Below is a small trained network, with its code and all its weights. Each question gives an input and a target symbol and asks what happens when units are switched off, that is, made to give their printed mean instead of their output.

import numpy as np


def w(rows, s, z=0):
    codes = np.array(rows[::2]) - 128.0
    scale = np.full(codes.shape[1], s)
    scale[-1] = z or s
    return codes * scale


def norm(h):
    return h / np.sqrt((h * h).mean(-1, keepdims=True) + 1e-5)


def f(y):
    return np.maximum(y, 0)


def softmax(a):
    e = np.exp(a - a.max(-1, keepdims=True))
    return e / e.sum(-1, keepdims=True)


def log_softmax(a):
    a = a - a.max(-1, keepdims=True)
    return a - np.log(np.exp(a).sum(-1, keepdims=True))


def net(x, mask):
    ids = ['αβεθλμ'.index(c) for c in x.split()]
    T = len(ids)
    res = E[ids] + P[:T]
    q, k, v = (norm(res) @ M[0].T for M in (Q, K, V))
    z = softmax(np.where(np.tri(T) > 0, q @ k.T / 3**0.5, -1e9)) @ v
    res = res + np.where(mask[0], z, O[0][:, -1]) @ O[0][:, :-1]
    y = f(norm(res) @ A[0][:, :-1].T + A[0][:, -1])
    res = res + np.where(mask[1:17], y, B[0][:, -1]) @ B[0][:, :-1]
    return log_softmax(norm(res)[-1] @ U[:, :-1].T + U[:, -1])


Q, K, V, O, A, B = {}, {}, {}, {}, {}, {}
E = w([
[126,116,72,77,182,162,124,113],'α',
[190,65,101,135,112,136,179,252],'β',
[167,151,102,139,172,137,83,128],'ε',
[128,195,112,101,146,115,133,152],'θ',
[117,129,150,113,89,110,68,157],'λ',
[159,99,146,114,85,167,166,121],'μ',
],0.025)
P = w([
[120,170,104,107,86,172,99,132],'0',
[174,133,108,73,73,67,95,102],'1',
[105,118,69,117,56,58,123,76],'2',
[62,160,62,167,73,160,114,120],'3',
[104,165,199,145,163,218,100,178],'4',
[176,112,201,63,171,89,108,143],'5',
[166,139,109,82,92,43,99,88],'6',
[101,204,113,132,15,130,76,117],'7',
[60,254,228,107,76,190,29,152],'8',
],0.0082)
Q[0] = w([
[202,106,108,70,114,22,136,80],'h0',
[88,86,119,186,151,69,164,120],'h0',
[116,150,4,165,32,138,123,114],'h0',
],0.014)
K[0] = w([
[34,122,69,243,101,120,158,102],'h0',
[144,171,98,107,80,154,100,86],'h0',
[111,165,138,128,129,249,104,193],'h0',
],0.016)
V[0] = w([
[113,29,125,108,77,132,151,178],'h0',
[70,185,198,103,71,106,111,72],'h0',
[127,90,140,99,127,196,109,5],'h0',
],0.019)
O[0] = w([
[143,168,61,166,52,173,150,183,240],'h0',
[10,176,117,162,84,138,83,60,73],'h0',
[165,183,134,32,80,163,66,73,6],'h0',
],0.012,0.014)
A[0] = w([
[70,92,148,186,176,114,151,109,140],'n0',
[117,94,209,144,88,120,169,72,178],'n1',
[124,105,169,140,122,157,28,31,89],'n2',
[81,116,103,141,147,149,136,158,17],'n3',
[170,163,108,120,130,123,127,183,131],'n4',
[87,149,80,185,133,120,136,119,97],'n5',
[162,140,107,182,162,159,81,26,179],'n6',
[106,147,169,79,133,83,99,168,183],'n7',
[107,81,194,122,183,76,151,137,140],'n8',
[126,145,138,149,69,117,146,147,71],'n9',
[143,195,134,82,118,131,135,140,177],'n10',
[149,150,49,158,185,145,143,138,1],'n11',
[81,210,206,82,135,135,139,4,175],'n12',
[146,131,118,163,122,114,201,152,75],'n13',
[48,94,119,46,138,195,156,58,79],'n14',
[67,116,122,68,138,119,58,125,105],'n15',
],0.018,0.0048)
B[0] = w([
[98,127,112,65,124,31,211,205,202],'n0',
[154,115,104,127,16,160,125,124,152],'n1',
[75,114,242,150,90,215,58,64,163],'n2',
[101,71,52,156,114,111,116,114,179],'n3',
[151,150,159,58,153,142,145,102,241],'n4',
[162,67,91,148,167,182,58,168,220],'n5',
[189,162,163,165,194,208,106,57,148],'n6',
[80,54,90,139,142,130,91,173,160],'n7',
[199,210,68,198,140,181,124,90,181],'n8',
[173,121,71,137,36,119,89,109,199],'n9',
[145,104,83,170,136,75,181,195,162],'n10',
[83,160,124,121,41,157,79,123,187],'n11',
[54,233,251,142,107,18,184,22,175],'n12',
[53,110,119,113,169,119,79,48,250],'n13',
[110,135,211,5,115,123,132,224,148],'n14',
[96,44,178,137,162,106,76,180,169],'n15',
],0.02,0.012)
U = w([
[91,42,182,21,198,140,131,131,86],'α',
[150,41,3,135,154,202,144,160,251],'β',
[170,116,147,232,214,206,110,48,95],'ε',
[53,166,92,202,178,49,191,111,57],'θ',
[13,35,122,172,91,139,31,98,131],'λ',
[123,181,124,114,6,184,163,113,47],'μ',
],0.0074,0.0025)

Each question gives the input, a string of symbols that net reads in full, and the target symbol t.
The units are the heads (3 rows each of Q, K, V and O) and the neurons (one row each of A and B). Each row of codes is followed by its name. A weight is (code - 128) times the scale printed after its matrix; where a second scale follows, it is the last column's (O, A, B and U).
mask holds one flag per unit, heads first, then neurons. A switched-off unit (its flag False) gives its mean, the last column of its rows in O or B, instead of its output. The means were averaged over made-up inputs and are rounded, as every weight is.
A unit's drop is (log p(t) with every unit on - log p(t) with that unit switched off) / (log p(t) with every unit on - log p(t) with every unit switched off).
The circuit of an input: a set's keep is (log p(t) with only the set's units on - log p(t) with every unit switched off) / (log p(t) with every unit on - log p(t) with every unit switched off). Starting from the 12 units with the biggest drops (on a tie, the unit counted first), units are removed one at a time, each time the one whose removal leaves the highest keep (on an exact tie, the one counted first), for as long as the keep stays at least 0.8.
circuit, biggest first: the units of the circuit, biggest drop first
top k neurons: the k neurons with the biggest drops, biggest first
drop when u is switched off: that unit's drop, to one decimal
input θ β μ λ λ λ, target β: circuit, biggest first	[n12]
input β μ λ θ θ, target μ: circuit, biggest first	[h0, n5]
input θ θ μ α λ λ, target μ: top 2 neurons	[n13, n5]
input α β α λ θ ε, target α: top 4 neurons	[n4, n8, n9, n5]
input β θ λ μ ε λ β λ, target ε: circuit, biggest first	[h0, n8, n0]
input β λ θ λ α α λ μ, target α: circuit, biggest first	[h0, n8]
input β λ μ λ θ λ λ ε, target θ: circuit, biggest first	[h0, n0]
input μ λ θ, target μ: top 2 neurons	[n13, n0]
input θ λ μ α ε ε, target ε: top 2 neurons	[n6, n0]
input θ λ μ ε β μ λ, target β: top 3 neurons	[n12, n8, n2]
input β ε μ λ θ, target ε: circuit, biggest first	[h0, n8]
input ε λ λ θ, target θ: top 3 neurons	[n12, n8, n5]
input μ μ α, target α: circuit, biggest first	[h0, n14, n9]
input ε λ α λ λ λ α α θ, target θ: circuit, biggest first	[h0, n12]
input θ λ λ λ, target θ: top 3 neurons	[n0, n8, n12]
input λ μ α β μ λ θ α, target μ: top neuron	[n11]
input ε λ β β, target ε: top 2 neurons	[n8, n0]
input μ λ θ λ α β μ θ, target α: top 2 neurons	[n4, n8]
input λ λ ε μ λ α ε μ β, target α: top 2 neurons	[n4, n5]
input μ β λ λ, target μ: drop when n13 is switched off	0.0
input β λ λ θ λ β λ ε θ, target β: drop when h0 is switched off	0.4
